Here is a tiny trained network, its code and every weight. The questions are about switching its units off for an input and a class, where a switched-off unit gives its printed mean instead of its output.

import numpy as np


def w(rows, s, z=0):
    codes = np.array(rows[::2]) - 128.0
    scale = np.full(codes.shape[1], s)
    scale[-1] = z or s
    return codes * scale


def f(y):
    return np.maximum(y, 0)


def log_softmax(a):
    a = a - a.max(-1, keepdims=True)
    return a - np.log(np.exp(a).sum(-1, keepdims=True))


def net(x, mask):
    res = np.array(x, float).reshape(1, 5) / 4 @ E
    y = f(res @ A[0][:, :-1].T + A[0][:, -1])
    res = res + np.where(mask, y, B[0][:, -1]) @ B[0][:, :-1]
    return log_softmax(res[-1] @ U[:, :-1].T + U[:, -1])


A, B = {}, {}
E = w([
[214,166,79,66],'x0',
[121,99,2,233],'x1',
[124,189,141,159],'x2',
[12,169,59,80],'x3',
[127,183,139,157],'x4',
],0.0088)
A[0] = w([
[2,126,63,101,109],'neuron 0',
[79,131,172,135,113],'neuron 1',
[91,90,132,180,80],'neuron 2',
[96,111,181,143,115],'neuron 3',
[131,131,61,195,64],'neuron 4',
[40,48,155,145,166],'neuron 5',
[47,133,198,160,170],'neuron 6',
[201,122,134,220,83],'neuron 7',
[92,139,89,127,101],'neuron 8',
[130,89,158,74,78],'neuron 9',
[93,146,122,80,75],'neuron 10',
[106,224,106,134,154],'neuron 11',
[115,140,197,90,68],'neuron 12',
[46,169,157,203,118],'neuron 13',
[88,135,72,126,127],'neuron 14',
[116,170,162,68,2],'neuron 15',
[121,81,156,37,73],'neuron 16',
[156,115,100,81,213],'neuron 17',
[159,134,145,182,101],'neuron 18',
[199,139,169,223,124],'neuron 19',
[180,62,138,163,73],'neuron 20',
[135,206,176,109,89],'neuron 21',
[106,150,114,80,159],'neuron 22',
[127,150,94,177,11],'neuron 23',
[176,208,116,53,151],'neuron 24',
[126,91,83,171,60],'neuron 25',
[130,85,77,150,30],'neuron 26',
[148,116,109,83,124],'neuron 27',
[103,92,191,96,104],'neuron 28',
[72,163,208,194,145],'neuron 29',
[131,173,112,213,99],'neuron 30',
[82,78,72,56,113],'neuron 31',
[130,146,90,145,99],'neuron 32',
[180,234,87,128,199],'neuron 33',
[33,97,114,77,70],'neuron 34',
[134,75,9,162,45],'neuron 35',
[89,196,111,122,42],'neuron 36',
[79,156,124,101,130],'neuron 37',
[116,115,165,194,160],'neuron 38',
[69,130,202,68,105],'neuron 39',
],0.013,0.0049)
B[0] = w([
[196,140,191,155,254],'neuron 0',
[133,119,67,118,173],'neuron 1',
[176,141,87,110,179],'neuron 2',
[118,96,66,56,174],'neuron 3',
[121,252,108,131,213],'neuron 4',
[155,81,48,34,226],'neuron 5',
[169,95,80,73,220],'neuron 6',
[143,120,183,131,218],'neuron 7',
[165,85,212,98,173],'neuron 8',
[136,201,126,217,176],'neuron 9',
[157,135,188,157,164],'neuron 10',
[151,29,177,163,197],'neuron 11',
[82,237,134,202,192],'neuron 12',
[116,69,93,80,215],'neuron 13',
[175,98,205,132,194],'neuron 14',
[103,182,125,169,172],'neuron 15',
[65,208,118,147,197],'neuron 16',
[143,45,85,64,195],'neuron 17',
[179,165,141,119,174],'neuron 18',
[142,97,182,107,230],'neuron 19',
[163,153,210,93,196],'neuron 20',
[117,245,97,205,185],'neuron 21',
[157,78,133,118,179],'neuron 22',
[110,193,131,156,160],'neuron 23',
[129,100,53,77,218],'neuron 24',
[113,196,152,99,188],'neuron 25',
[97,252,96,174,174],'neuron 26',
[153,99,101,78,165],'neuron 27',
[140,167,109,183,192],'neuron 28',
[181,109,87,80,217],'neuron 29',
[109,184,86,118,195],'neuron 30',
[151,95,179,112,199],'neuron 31',
[163,186,110,130,163],'neuron 32',
[152,24,64,86,219],'neuron 33',
[158,134,170,143,200],'neuron 34',
[102,223,115,169,242],'neuron 35',
[162,138,253,145,166],'neuron 36',
[207,131,170,154,179],'neuron 37',
[188,111,107,123,196],'neuron 38',
[165,204,99,135,217],'neuron 39',
],0.0057,0.01)
U = w([
[81,207,117,139,85],'0',
[157,102,244,114,58],'1',
[136,80,38,73,46],'2',
[118,106,121,114,255],'3',
[122,109,120,115,209],'4',
[35,66,125,137,109],'5',
],0.011,0.0079)

Each question gives the input, the list of numbers given to net, and the class t.
The units are the neurons (one row each of A and B). Each row of codes is followed by its name. A weight is (code - 128) times the scale printed after its matrix; where a second scale follows, it is the last column's (A, B and U).
mask holds one flag per neuron, in row order. A switched-off neuron (its flag False) gives its mean, the last column of its row in B, instead of its output. The means were averaged over made-up inputs and are rounded, as every weight is.
A unit's drop is (log p(t) with every unit on - log p(t) with that unit switched off) / (log p(t) with every unit on - log p(t) with every unit switched off).
The circuit of an input: a set's keep is (log p(t) with only the set's units on - log p(t) with every unit switched off) / (log p(t) with every unit on - log p(t) with every unit switched off). Starting from the 12 units with the biggest drops (on a tie, the unit counted first), units are removed one at a time, each time the one whose removal leaves the highest keep (on an exact tie, the one counted first), for as long as the keep stays at least 0.8.
units of the circuit, in order: the units of the circuit, biggest drop first
unit that matters most: the unit with the biggest drop
k most important neurons: the k neurons with the biggest drops, biggest first
drop when u is switched off: that unit's drop, to one decimal
input [1,3,-6,-6,-2], class 1: unit that matters most => neuron 20
input [-1,-4,7,8,6], class 1: units of the circuit, in order => [neuron 36; neuron 11]
input [7,7,2,-4,4], class 0: units of the circuit, in order => [neuron 4; neuron 35]
input [-1,6,3,-1,1], class 0: units of the circuit, in order => [neuron 4; neuron 35]
input [7,-7,-6,1,-4], class 0: units of the circuit, in order => [neuron 16; neuron 9]
input [-3,-5,4,7,-2], class 1: 2 most important neurons => [neuron 0; neuron 36]
input [8,-1,1,-6,1], class 2: units of the circuit, in order => [neuron 24; neuron 33]
input [8,-5,-8,8,7], class 1: 3 most important neurons => [neuron 36; neuron 10; neuron 31]
input [-8,6,0,3,7], class 2: 2 most important neurons => [neuron 13; neuron 5]
input [7,-6,6,-6,-6], class 2: 3 most important neurons => [neuron 24; neuron 33; neuron 17]
input [-3,-5,1,-4,6], class 3: 3 most important neurons => [neuron 35; neuron 4; neuron 29]
input [7,-1,0,2,7], class 2: 2 most important neurons => [neuron 33; neuron 24]
input [-7,2,-2,4,-7], class 2: 2 most important neurons => [neuron 5; neuron 6]
input [8,-1,5,4,8], class 2: units of the circuit, in order => [neuron 33]
input [1,-5,0,-5,-5], class 0: drop when neuron 9 is switched off => 0.1
input [4,-7,-2,6,0], class 0: drop when neuron 15 is switched off => 0.2
input [-7,-6,5,-3,-8], class 3: drop when neuron 0 is switched off => -0.1
